Below are the code and all the weights of a small trained network. Each question names an input and a target symbol and asks about switching units off, where a switched-off unit gives its printed mean instead of its output.

import numpy as np


def w(rows, s, z=0):
    codes = np.array(rows[::2]) - 128.0
    scale = np.full(codes.shape[1], s)
    scale[-1] = z or s
    return codes * scale


def f(y):
    return y / 2 * (1 + np.tanh(0.7978845608 * (y + 0.044715 * y**3)))


def softmax(a):
    e = np.exp(a - a.max(-1, keepdims=True))
    return e / e.sum(-1, keepdims=True)


def log_softmax(a):
    a = a - a.max(-1, keepdims=True)
    return a - np.log(np.exp(a).sum(-1, keepdims=True))


def net(x, mask):
    ids = ['ΔΘΣβημξτψω'.index(c) for c in x.split()]
    T = len(ids)
    res = E[ids] + P[:T]
    u = 0
    for l in range(2):
        r = res
        for j in range(2):
            rows = slice(2 * j, 2 * j + 2)
            q, k, v = (r @ M[l][rows].T for M in (Q, K, V))
            z = softmax(np.where(np.tri(T) > 0, q @ k.T / 2**0.5, -1e9)) @ v
            o = O[l][rows]
            res = res + np.where(mask[u + j], z, o[:, -1]) @ o[:, :-1]
        u += 2
        y = f(res @ A[l][:, :-1].T + A[l][:, -1])
        res = res + np.where(mask[u : u + 12], y, B[l][:, -1]) @ B[l][:, :-1]
        u += 12
    return log_softmax(res[-1] @ U[:, :-1].T + U[:, -1])


Q, K, V, O, A, B = {}, {}, {}, {}, {}, {}
E = w([
[92,100,192,19,108,196,106,147,53],'Δ',
[84,165,91,228,72,72,59,122,119],'Θ',
[126,120,104,49,42,124,98,249,54],'Σ',
[73,146,90,80,129,150,87,113,143],'β',
[49,98,234,104,107,215,138,135,161],'η',
[72,142,207,156,228,164,50,203,123],'μ',
[170,248,109,138,215,171,79,162,197],'ξ',
[161,86,109,107,164,195,198,153,207],'τ',
[188,157,143,209,163,176,123,232,87],'ψ',
[85,185,166,167,159,7,247,190,102],'ω',
],0.012)
P = w([
[42,223,132,253,22,198,197,228,110],'0',
[89,126,50,162,98,98,215,150,126],'1',
[89,131,72,170,88,110,213,138,146],'2',
[171,155,97,108,64,125,238,93,166],'3',
[84,93,114,185,124,111,142,90,126],'4',
[86,120,115,196,98,91,138,110,89],'5',
[152,123,99,155,104,107,171,93,106],'6',
],0.0054)
Q[0] = w([
[159,143,219,103,244,144,48,143,135],'0.h0',
[163,163,123,58,136,52,97,1,4],'0.h0',
[121,180,46,76,82,172,151,211,132],'0.h1',
[122,104,37,31,161,247,225,141,177],'0.h1',
],0.0055)
K[0] = w([
[155,74,56,109,6,89,180,163,154],'0.h0',
[173,67,80,50,253,128,176,47,128],'0.h0',
[65,166,199,194,155,216,132,83,127],'0.h1',
[96,219,188,135,120,145,109,171,54],'0.h1',
],0.0058)
V[0] = w([
[108,217,179,159,104,82,14,192,152],'0.h0',
[121,137,160,180,149,134,226,201,84],'0.h0',
[76,61,89,1,128,124,121,202,49],'0.h1',
[183,128,27,131,84,69,161,142,107],'0.h1',
],0.0073)
O[0] = w([
[205,192,214,122,133,125,83,69,115,165],'0.h0',
[151,44,105,190,173,93,147,45,90,254],'0.h0',
[79,24,191,155,117,118,43,87,254,116],'0.h1',
[167,130,46,135,44,121,114,117,126,102],'0.h1',
],0.0077,0.0063)
A[0] = w([
[69,65,95,155,113,99,171,107,213,130],'0.n0',
[113,215,31,159,136,92,107,58,160,178],'0.n1',
[213,118,108,185,158,235,144,134,79,184],'0.n2',
[156,175,160,177,40,110,64,98,202,5],'0.n3',
[56,199,187,209,89,65,167,156,108,253],'0.n4',
[123,121,223,129,106,246,115,196,68,129],'0.n5',
[171,107,152,175,148,155,239,1,94,54],'0.n6',
[98,155,121,94,80,54,150,108,78,108],'0.n7',
[15,205,152,162,141,48,85,102,72,142],'0.n8',
[43,22,203,117,102,124,161,76,59,57],'0.n9',
[6,120,65,133,197,95,228,210,100,164],'0.n10',
[115,128,171,223,156,76,163,119,126,140],'0.n11',
],0.0053,0.0031)
B[0] = w([
[177,186,180,97,45,164,157,141,212,189],'0.n0',
[67,144,145,52,142,46,104,137,212,162],'0.n1',
[100,190,125,115,96,92,195,56,44,252],'0.n2',
[124,73,200,140,38,104,160,216,108,114],'0.n3',
[138,130,114,1,107,167,159,73,102,215],'0.n4',
[142,136,139,63,209,123,136,60,36,169],'0.n5',
[173,160,125,184,124,53,139,154,100,214],'0.n6',
[145,97,74,78,74,103,80,169,136,120],'0.n7',
[185,91,204,97,106,143,126,98,131,171],'0.n8',
[122,189,117,74,125,115,178,94,76,165],'0.n9',
[65,126,79,171,112,195,163,144,210,240],'0.n10',
[140,77,130,91,168,85,195,81,41,203],'0.n11',
],0.0057,0.0044)
Q[1] = w([
[67,130,203,111,124,176,79,196,155],'1.h0',
[151,133,37,112,79,132,115,203,103],'1.h0',
[143,166,113,193,151,184,175,113,114],'1.h1',
[193,105,118,150,169,197,150,3,70],'1.h1',
],0.0058)
K[1] = w([
[154,110,28,253,163,101,127,212,235],'1.h0',
[127,58,198,79,165,12,89,95,199],'1.h0',
[5,244,157,202,70,199,97,117,246],'1.h1',
[145,180,200,143,28,158,223,122,25],'1.h1',
],0.0041)
V[1] = w([
[83,168,63,75,105,201,166,230,90],'1.h0',
[202,167,138,183,1,121,115,84,156],'1.h0',
[40,75,73,145,45,136,130,144,211],'1.h1',
[100,84,71,144,73,83,179,148,90],'1.h1',
],0.0063)
O[1] = w([
[196,62,116,50,184,133,191,142,165,195],'1.h0',
[254,168,135,126,57,202,171,99,115,108],'1.h0',
[110,111,136,124,146,88,111,59,91,2],'1.h1',
[129,104,130,168,161,132,197,110,85,253],'1.h1',
],0.0095,0.0029)
A[1] = w([
[140,203,5,124,156,119,148,4,105,132],'1.n0',
[125,80,87,50,74,98,118,124,78,244],'1.n1',
[167,177,146,180,35,140,66,31,115,236],'1.n2',
[40,110,81,104,108,76,58,88,178,31],'1.n3',
[111,202,162,113,152,110,190,227,158,75],'1.n4',
[71,80,175,66,59,197,162,104,127,230],'1.n5',
[105,96,71,153,134,251,138,91,80,154],'1.n6',
[104,50,119,139,65,149,89,253,83,88],'1.n7',
[78,137,44,135,95,65,136,95,188,45],'1.n8',
[93,156,68,160,116,140,55,91,137,189],'1.n9',
[134,67,162,151,83,2,179,89,80,253],'1.n10',
[145,55,167,111,21,3,123,206,84,252],'1.n11',
],0.0058,0.0017)
B[1] = w([
[58,219,113,113,125,82,137,123,111,248],'1.n0',
[196,113,155,81,94,96,138,125,214,158],'1.n1',
[140,140,213,173,149,139,104,159,205,213],'1.n2',
[112,93,139,102,119,171,49,53,108,132],'1.n3',
[145,92,88,177,181,153,90,130,163,194],'1.n4',
[159,156,96,72,83,108,171,221,83,197],'1.n5',
[171,109,149,189,91,37,158,169,150,219],'1.n6',
[168,195,78,207,193,106,73,133,195,135],'1.n7',
[101,130,176,134,102,115,79,81,160,142],'1.n8',
[74,132,167,166,85,82,133,82,176,127],'1.n9',
[211,138,44,85,135,162,46,101,112,254],'1.n10',
[203,127,134,124,255,171,50,81,184,157],'1.n11',
],0.0063,0.0053)
U = w([
[134,111,146,47,108,84,123,186,133,142],'Δ',
[176,154,166,132,109,49,94,76,133,144],'Θ',
[210,80,45,95,184,214,81,171,178,43],'Σ',
[76,116,96,81,90,149,108,96,162,207],'β',
[145,153,185,70,117,127,171,165,125,61],'η',
[140,87,159,124,254,191,116,105,119,104],'μ',
[97,216,90,133,189,115,109,135,173,66],'ξ',
[146,108,100,206,122,113,172,162,192,176],'τ',
[158,137,80,176,133,93,100,124,59,4],'ψ',
[171,107,113,77,206,25,153,85,131,212],'ω',
],0.0068,0.0028)

Each question gives the input, a string of symbols that net reads in full, and the target symbol t.
The units are the heads (2 rows each of Q, K, V and O) and the neurons (one row each of A and B). Each row of codes is followed by its name. A weight is (code - 128) times the scale printed after its matrix; where a second scale follows, it is the last column's (O, A, B and U).
mask holds one flag per unit, layer by layer, with each layer's heads first. A switched-off unit (its flag False) gives its mean, the last column of its rows in O or B, instead of its output. The means were averaged over made-up inputs and are rounded, as every weight is.
A unit's drop is (log p(t) with every unit on - log p(t) with that unit switched off) / (log p(t) with every unit on - log p(t) with every unit switched off).
The circuit of an input: a set's keep is (log p(t) with only the set's units on - log p(t) with every unit switched off) / (log p(t) with every unit on - log p(t) with every unit switched off). Starting from the 12 units with the biggest drops (on a tie, the unit counted first), units are removed one at a time, each time the one whose removal leaves the highest keep (on an exact tie, the one counted first), for as long as the keep stays at least 0.8.
units of the circuit, in order: the units of the circuit, biggest drop first
most important unit: the unit with the biggest drop
top k neurons: the k neurons with the biggest drops, biggest first
k most important neurons of layer l: the k neurons of layer l with the biggest drops, biggest first
heads that matter: for each layer, one digit per head in row order, 1 if its drop is at least 0.15 and else 0, layers parted by /
input ξ Σ ω, target Σ: heads that matter : 11 / 01
input Σ Σ Σ Σ, target Θ: top neuron : (1.n2)
input Σ β τ, target Θ: units of the circuit, in order : (0.h1, 1.h1, 1.h0, 0.h0)
input Θ β τ τ, target η: heads that matter : 11 / 10
input ξ τ μ ξ τ Σ μ, target Σ: units of the circuit, in order : (1.h1, 0.h1, 0.h0, 1.n0)
input ψ τ μ, target τ: heads that matter : 10 / 11
input Σ ω η τ η, target Θ: units of the circuit, in order : (0.h1, 1.h0, 0.h0, 1.h1)
input Σ τ τ μ τ β, target β: heads that matter : 10 / 01
input Σ β μ τ τ τ, target Θ: units of the circuit, in order : (0.h1, 1.h0, 1.h1, 0.h0)
input ξ μ Σ τ, target Σ: units of the circuit, in order : (1.h1, 0.h1, 0.h0, 1.n4)
input Σ ξ μ, target Θ: units of the circuit, in order : (0.h1, 1.h0, 0.h0)
input ξ ξ Σ, target Σ: heads that matter : 01 / 01
input ψ Σ τ τ, target τ: heads that matter : 10 / 01
input τ τ μ ω ψ, target ψ: top 2 neurons : (1.n10, 0.n2)
input Θ μ Σ μ μ η, target η: top neuron : (1.n5)
input ξ μ Σ ξ Σ ξ, target Σ: 3 most important neurons of layer 1 : (1.n4, 1.n0, 1.n6)
input τ τ η, target ω: units of the circuit, in order : (1.h1, 0.h0, 1.h0, 0.n10)
input μ τ β, target ξ: units of the circuit, in order : (1.h0, 0.h0, 1.h1, 0.h1)
input Σ τ μ, target Θ: units of the circuit, in order : (0.h1, 1.h0, 0.h0, 1.h1)
input Σ ψ Θ ξ, target Θ: units of the circuit, in order : (0.h1, 1.h0, 0.h0)
input μ μ η, target ξ: units of the circuit, in order : (1.h0, 1.h1, 0.h0, 0.h1)
input ξ Δ τ τ ψ η Σ, target Σ: heads that matter : 00 / 01
input ξ Σ Σ Σ μ ψ, target Σ: units of the circuit, in order : (0.h1, 1.h1, 0.h0, 1.h0)
input Σ τ Σ μ ψ, target Θ: most important unit : 0.h1
input ξ τ τ, target Σ: units of the circuit, in order : (1.h1, 0.h1, 1.n4)
input τ τ ω Σ, target ω: units of the circuit, in order : (1.h1, 0.h0, 1.h0)
input μ Θ μ, target ξ: heads that matter : 10 / 11
input τ τ τ ω μ, target ω: heads that matter : 10 / 11
input Σ Σ τ μ τ τ Σ, target Θ: heads that matter : 01 / 11
